Here is a tiny trained network, its code and every weight. The questions are about switching its units off for an input and a class, where a switched-off unit gives its printed mean instead of its output.

import numpy as np


def w(rows, s, z=0):
    codes = np.array(rows[::2]) - 128.0
    scale = np.full(codes.shape[1], s)
    scale[-1] = z or s
    return codes * scale


def norm(h):
    return h / np.sqrt((h * h).mean(-1, keepdims=True) + 1e-5)


def f(y):
    return y / 2 * (1 + np.tanh(0.7978845608 * (y + 0.044715 * y**3)))


def log_softmax(a):
    a = a - a.max(-1, keepdims=True)
    return a - np.log(np.exp(a).sum(-1, keepdims=True))


def net(x, mask):
    res = np.array(x, float).reshape(1, 3) / 4 @ E
    u = 0
    for l in range(3):
        y = f(norm(res) @ A[l][:, :-1].T + A[l][:, -1])
        res = res + np.where(mask[u : u + 14], y, B[l][:, -1]) @ B[l][:, :-1]
        u += 14
    return log_softmax(norm(res)[-1] @ U[:, :-1].T + U[:, -1])


A, B = {}, {}
E = w([
[199,196,37],'x0',
[253,126,214],'x1',
[174,68,49],'x2',
],0.0063)
A[0] = w([
[72,181,188,85],'L0N0',
[108,189,177,71],'L0N1',
[67,73,138,210],'L0N2',
[174,56,60,80],'L0N3',
[177,83,144,197],'L0N4',
[114,177,187,42],'L0N5',
[111,192,171,148],'L0N6',
[114,82,186,167],'L0N7',
[78,61,176,48],'L0N8',
[130,34,109,17],'L0N9',
[161,46,87,134],'L0N10',
[132,60,119,10],'L0N11',
[168,3,106,33],'L0N12',
[106,45,169,2],'L0N13',
],0.014,0.005)
B[0] = w([
[145,54,141,199],'L0N0',
[82,39,182,163],'L0N1',
[105,142,60,253],'L0N2',
[94,41,94,215],'L0N3',
[98,126,77,227],'L0N4',
[111,78,140,156],'L0N5',
[23,54,127,197],'L0N6',
[185,155,82,222],'L0N7',
[152,240,140,190],'L0N8',
[67,132,254,146],'L0N9',
[86,48,139,209],'L0N10',
[104,137,207,121],'L0N11',
[119,105,240,189],'L0N12',
[99,223,171,158],'L0N13',
],0.009,0.0046)
A[1] = w([
[254,99,145,133],'L1N0',
[54,157,191,140],'L1N1',
[74,145,169,100],'L1N2',
[118,165,105,3],'L1N3',
[127,155,216,152],'L1N4',
[181,108,186,197],'L1N5',
[192,115,176,187],'L1N6',
[121,115,125,58],'L1N7',
[182,109,180,206],'L1N8',
[177,184,94,43],'L1N9',
[110,202,165,189],'L1N10',
[120,216,189,151],'L1N11',
[141,115,117,72],'L1N12',
[121,147,125,53],'L1N13',
],0.016,0.0033)
B[1] = w([
[65,147,97,217],'L1N0',
[181,58,49,254],'L1N1',
[210,101,65,195],'L1N2',
[120,109,106,126],'L1N3',
[120,91,78,200],'L1N4',
[90,113,108,199],'L1N5',
[90,139,67,186],'L1N6',
[125,135,133,122],'L1N7',
[56,156,54,195],'L1N8',
[162,44,128,168],'L1N9',
[190,119,93,182],'L1N10',
[255,170,123,185],'L1N11',
[116,134,174,121],'L1N12',
[119,81,96,112],'L1N13',
],0.0094,0.0051)
A[2] = w([
[180,168,67,174],'L2N0',
[222,109,156,86],'L2N1',
[154,95,125,70],'L2N2',
[1,137,193,125],'L2N3',
[33,186,132,77],'L2N4',
[95,199,224,101],'L2N5',
[182,191,191,47],'L2N6',
[89,65,112,151],'L2N7',
[77,66,82,172],'L2N8',
[179,152,196,54],'L2N9',
[106,196,243,88],'L2N10',
[112,184,213,43],'L2N11',
[140,173,220,51],'L2N12',
[138,169,204,1],'L2N13',
],0.0096,0.0047)
B[2] = w([
[188,129,199,184],'L2N0',
[127,186,112,128],'L2N1',
[86,148,119,126],'L2N2',
[231,162,60,145],'L2N3',
[136,176,130,130],'L2N4',
[119,26,11,116],'L2N5',
[3,76,159,119],'L2N6',
[185,212,176,204],'L2N7',
[141,170,216,254],'L2N8',
[94,95,72,116],'L2N9',
[104,74,65,119],'L2N10',
[99,67,78,117],'L2N11',
[78,104,17,118],'L2N12',
[61,95,66,118],'L2N13',
],0.0061,0.0085)
U = w([
[250,114,75,171],'0',
[105,8,129,170],'1',
[59,185,63,162],'2',
[187,144,212,229],'3',
[121,171,199,33],'4',
[120,170,192,25],'5',
[127,169,183,8],'6',
[126,168,180,13],'7',
],0.021,0.013)

Each question gives the input, the list of numbers given to net, and the class t.
The units are the neurons (one row each of A and B). Each row of codes is followed by its name. A weight is (code - 128) times the scale printed after its matrix; where a second scale follows, it is the last column's (A, B and U).
mask holds one flag per neuron, layer by layer. A switched-off neuron (its flag False) gives its mean, the last column of its row in B, instead of its output. The means were averaged over made-up inputs and are rounded, as every weight is.
A unit's drop is (log p(t) with every unit on - log p(t) with that unit switched off) / (log p(t) with every unit on - log p(t) with every unit switched off).
The circuit of an input: a set's keep is (log p(t) with only the set's units on - log p(t) with every unit switched off) / (log p(t) with every unit on - log p(t) with every unit switched off). Starting from the 12 units with the biggest drops (on a tie, the unit counted first), units are removed one at a time, each time the one whose removal leaves the highest keep (on an exact tie, the one counted first), for as long as the keep stays at least 0.8.
units of the circuit, in order: the units of the circuit, biggest drop first
unit that matters most: the unit with the biggest drop
k most important neurons: the k neurons with the biggest drops, biggest first
k most important neurons of layer l: the k neurons of layer l with the biggest drops, biggest first
input [-5,4,-5], class 0: units of the circuit, in order -> [L1N1]
input [2,3,4], class 1: units of the circuit, in order -> [L0N3 L0N10]
input [-1,-3,-1], class 3: units of the circuit, in order -> [L1N8 L1N4 L0N3]
input [-3,-5,4], class 2: 2 most important neurons -> [L0N2 L0N1]
input [1,5,4], class 2: 4 most important neurons -> [L0N6 L0N2 L1N0 L0N12]
input [0,3,3], class 3: 3 most important neurons -> [L0N4 L1N1 L2N7]
input [0,-3,3], class 3: 3 most important neurons -> [L1N1 L0N6 L2N7]
input [7,-1,-8], class 1: 2 most important neurons -> [L0N6 L0N1]
input [7,-6,-3], class 0: 3 most important neurons of layer 2 -> [L2N8 L2N7 L2N0]
input [-8,-7,0], class 0: 2 most important neurons -> [L0N8 L0N3]
input [7,-2,-8], class 1: 2 most important neurons -> [L0N6 L0N1]
input [-4,-5,-6], class 1: 2 most important neurons -> [L1N1 L0N0]
input [1,4,4], class 1: 3 most important neurons of layer 0 -> [L0N3 L0N10 L0N8]
input [-8,7,2], class 0: unit that matters most -> L0N13
input [6,0,-7], class 1: 3 most important neurons -> [L0N6 L0N1 L1N1]
input [1,2,-2], class 3: 2 most important neurons -> [L0N12 L2N7]
input [0,3,-1], class 3: 4 most important neurons -> [L0N4 L0N12 L0N13 L0N6]
input [-6,7,2], class 2: 3 most important neurons of layer 1 -> [L1N8 L1N0 L1N6]
input [3,7,-8], class 1: 2 most important neurons of layer 0 -> [L0N6 L0N1]
input [-6,-2,6], class 0: unit that matters most -> L0N8
input [3,3,1], class 3: 4 most important neurons of layer 0 -> [L0N4 L0N7 L0N2 L0N12]
input [2,5,7], class 1: 2 most important neurons of layer 0 -> [L0N3 L0N10]
